Below is a small trained network, with its code and all its weights. Each question gives an input and a target symbol and asks what happens when units are switched off, that is, made to give their printed mean instead of their output.

import numpy as np


def w(rows, s, z=0):
    codes = np.array(rows[::2]) - 128.0
    scale = np.full(codes.shape[1], s)
    scale[-1] = z or s
    return codes * scale


def softmax(a):
    e = np.exp(a - a.max(-1, keepdims=True))
    return e / e.sum(-1, keepdims=True)


def log_softmax(a):
    a = a - a.max(-1, keepdims=True)
    return a - np.log(np.exp(a).sum(-1, keepdims=True))


def net(x, mask):
    ids = ['αβγδζηλμξπσφψω'.index(c) for c in x.split()]
    T = len(ids)
    res = E[ids] + P[:T]
    u = 0
    for l in range(3):
        r = res
        for j in range(3):
            rows = slice(2 * j, 2 * j + 2)
            q, k, v = (r @ M[l][rows].T for M in (Q, K, V))
            z = softmax(np.where(np.tri(T) > 0, q @ k.T / 2**0.5, -1e9)) @ v
            o = O[l][rows]
            res = res + np.where(mask[u + j], z, o[:, -1]) @ o[:, :-1]
        u += 3
    return log_softmax(res[-1] @ U[:, :-1].T + U[:, -1])


Q, K, V, O = {}, {}, {}, {}
E = w([
[119,112,83],'α',
[50,209,194],'β',
[121,130,61],'γ',
[95,66,133],'δ',
[135,119,84],'ζ',
[194,68,202],'η',
[118,107,114],'λ',
[120,106,9],'μ',
[210,198,249],'ξ',
[225,92,121],'π',
[110,111,117],'σ',
[171,209,48],'φ',
[108,118,115],'ψ',
[208,70,58],'ω',
],0.02)
P = w([
[70,147,108],'0',
[155,113,253],'1',
[155,128,233],'2',
[154,117,228],'3',
[161,131,239],'4',
[149,143,232],'5',
[168,152,214],'6',
[162,157,213],'7',
[154,169,203],'8',
[139,164,212],'9',
],0.0039)
Q[0] = w([
[95,79,115],'L0H1',
[86,131,116],'L0H1',
[213,57,98],'L0H2',
[16,190,151],'L0H2',
[128,126,141],'L0H3',
[149,7,185],'L0H3',
],0.011)
K[0] = w([
[49,143,79],'L0H1',
[94,102,108],'L0H1',
[254,203,81],'L0H2',
[39,71,121],'L0H2',
[122,141,165],'L0H3',
[211,103,138],'L0H3',
],0.011)
V[0] = w([
[126,129,66],'L0H1',
[91,189,111],'L0H1',
[73,222,128],'L0H2',
[158,254,77],'L0H2',
[185,76,174],'L0H3',
[35,154,104],'L0H3',
],0.0092)
O[0] = w([
[249,41,249,62],'L0H1',
[45,94,99,106],'L0H1',
[110,249,72,161],'L0H2',
[31,254,168,252],'L0H2',
[75,183,21,201],'L0H3',
[183,72,89,41],'L0H3',
],0.0048,0.0019)
Q[1] = w([
[176,184,95],'L1H1',
[99,120,86],'L1H1',
[147,150,221],'L1H2',
[122,107,22],'L1H2',
[50,145,97],'L1H3',
[104,4,70],'L1H3',
],0.012)
K[1] = w([
[179,185,115],'L1H1',
[109,135,110],'L1H1',
[157,144,248],'L1H2',
[96,66,16],'L1H2',
[78,182,69],'L1H3',
[86,86,111],'L1H3',
],0.014)
V[1] = w([
[116,219,158],'L1H1',
[126,182,241],'L1H1',
[173,164,218],'L1H2',
[114,111,32],'L1H2',
[254,172,114],'L1H3',
[69,161,28],'L1H3',
],0.01)
O[1] = w([
[128,148,90,253],'L1H1',
[89,62,69,235],'L1H1',
[53,112,107,182],'L1H2',
[164,120,176,87],'L1H2',
[131,117,70,171],'L1H3',
[229,149,246,152],'L1H3',
],0.012,0.0044)
Q[2] = w([
[87,188,185],'L2H1',
[85,153,161],'L2H1',
[174,116,154],'L2H2',
[125,212,171],'L2H2',
[188,254,134],'L2H3',
[112,168,168],'L2H3',
],0.0098)
K[2] = w([
[180,177,118],'L2H1',
[152,234,8],'L2H1',
[153,195,2],'L2H2',
[183,134,191],'L2H2',
[162,174,93],'L2H3',
[134,180,222],'L2H3',
],0.0073)
V[2] = w([
[111,50,207],'L2H1',
[163,150,102],'L2H1',
[145,62,143],'L2H2',
[157,125,10],'L2H2',
[28,146,199],'L2H3',
[159,134,114],'L2H3',
],0.011)
O[2] = w([
[3,111,203,2],'L2H1',
[175,182,74,133],'L2H1',
[210,110,107,86],'L2H2',
[80,127,33,239],'L2H2',
[33,165,168,150],'L2H3',
[95,114,14,111],'L2H3',
],0.0059,0.0052)
U = w([
[138,67,183,6],'α',
[72,207,165,91],'β',
[165,214,184,102],'γ',
[57,64,133,204],'δ',
[128,118,138,177],'ζ',
[64,12,105,37],'η',
[118,129,115,142],'λ',
[206,85,140,72],'μ',
[67,135,70,101],'ξ',
[119,32,86,167],'π',
[139,103,146,255],'σ',
[166,244,89,69],'φ',
[150,132,138,204],'ψ',
[168,30,106,153],'ω',
],0.011,0.0061)

Each question gives the input, a string of symbols that net reads in full, and the target symbol t.
The units are the heads (2 rows each of Q, K, V and O). Each row of codes is followed by its name. A weight is (code - 128) times the scale printed after its matrix; where a second scale follows, it is the last column's (O and U).
mask holds one flag per head, layer by layer. A switched-off head (its flag False) gives its mean, the last column of its rows in O, instead of its output. The means were averaged over made-up inputs and are rounded, as every weight is.
A unit's drop is (log p(t) with every unit on - log p(t) with that unit switched off) / (log p(t) with every unit on - log p(t) with every unit switched off).
The circuit of an input: a set's keep is (log p(t) with only the set's units on - log p(t) with every unit switched off) / (log p(t) with every unit on - log p(t) with every unit switched off). Starting from all 9 units, units are removed one at a time, each time the one whose removal leaves the highest keep (on an exact tie, the one counted first), for as long as the keep stays at least 0.8.
units of the circuit, in order: the units of the circuit, biggest drop first
unit that matters most: the unit with the biggest drop
heads that matter: for each layer, one digit per head in row order, 1 if its drop is at least 0.15 and else 0, layers parted by /
input ζ β ξ, target ξ: heads that matter => 000 / 100 / 000
input δ λ π φ μ ζ η, target φ: units of the circuit, in order => [L0H3 L0H2 L2H1]
input β β γ, target γ: units of the circuit, in order => [L1H3 L0H2]
input ζ φ γ, target φ: heads that matter => 010 / 100 / 100
input β μ μ η μ β β μ, target μ: heads that matter => 000 / 011 / 000
input μ ξ π, target ξ: unit that matters most => L1H1
input β α β β δ μ γ μ σ, target γ: heads that matter => 110 / 001 / 000
input ω γ μ, target ω: heads that matter => 110 / 001 / 001
input σ ζ φ λ ξ λ φ ζ, target φ: units of the circuit, in order => [L0H2 L2H1]
input β ψ β α γ α, target γ: units of the circuit, in order => [L1H3 L0H2]
input α γ γ γ σ π β γ ξ ξ, target ξ: heads that matter => 000 / 000 / 000
input σ μ σ ω ζ, target ω: heads that matter => 110 / 011 / 011
input β η δ α ξ γ ζ φ ζ μ, target φ: units of the circuit, in order => [L0H2 L1H2]
input ζ π γ ω γ, target ω: heads that matter => 110 / 011 / 001
input λ λ λ γ β σ ζ δ μ, target μ: units of the circuit, in order => [L1H2]
input π α φ φ π, target φ: units of the circuit, in order => [L0H2 L2H1]
input β δ ζ π λ, target γ: heads that matter => 101 / 101 / 000
input ξ ψ α σ ζ η, target ξ: heads that matter => 000 / 010 / 000
input γ β ψ γ λ μ φ β, target φ: heads that matter => 010 / 000 / 100
input ξ ω ψ ξ φ ζ, target φ: unit that matters most => L0H1
input α σ μ ζ ζ ζ ψ π, target π: units of the circuit, in order => [L1H3 L0H2]
input α η ψ ω π μ, target ω: units of the circuit, in order => [L0H2 L1H2]
input β φ γ γ ξ α σ λ ω β, target ξ: heads that matter => 001 / 110 / 000
input γ ξ ζ, target ξ: heads that matter => 000 / 111 / 010
input ω ξ λ γ ζ η γ β ω, target ξ: units of the circuit, in order => [L2H2 L1H3]
input β ω γ, target ω: units of the circuit, in order => [L0H3 L0H2 L2H3]
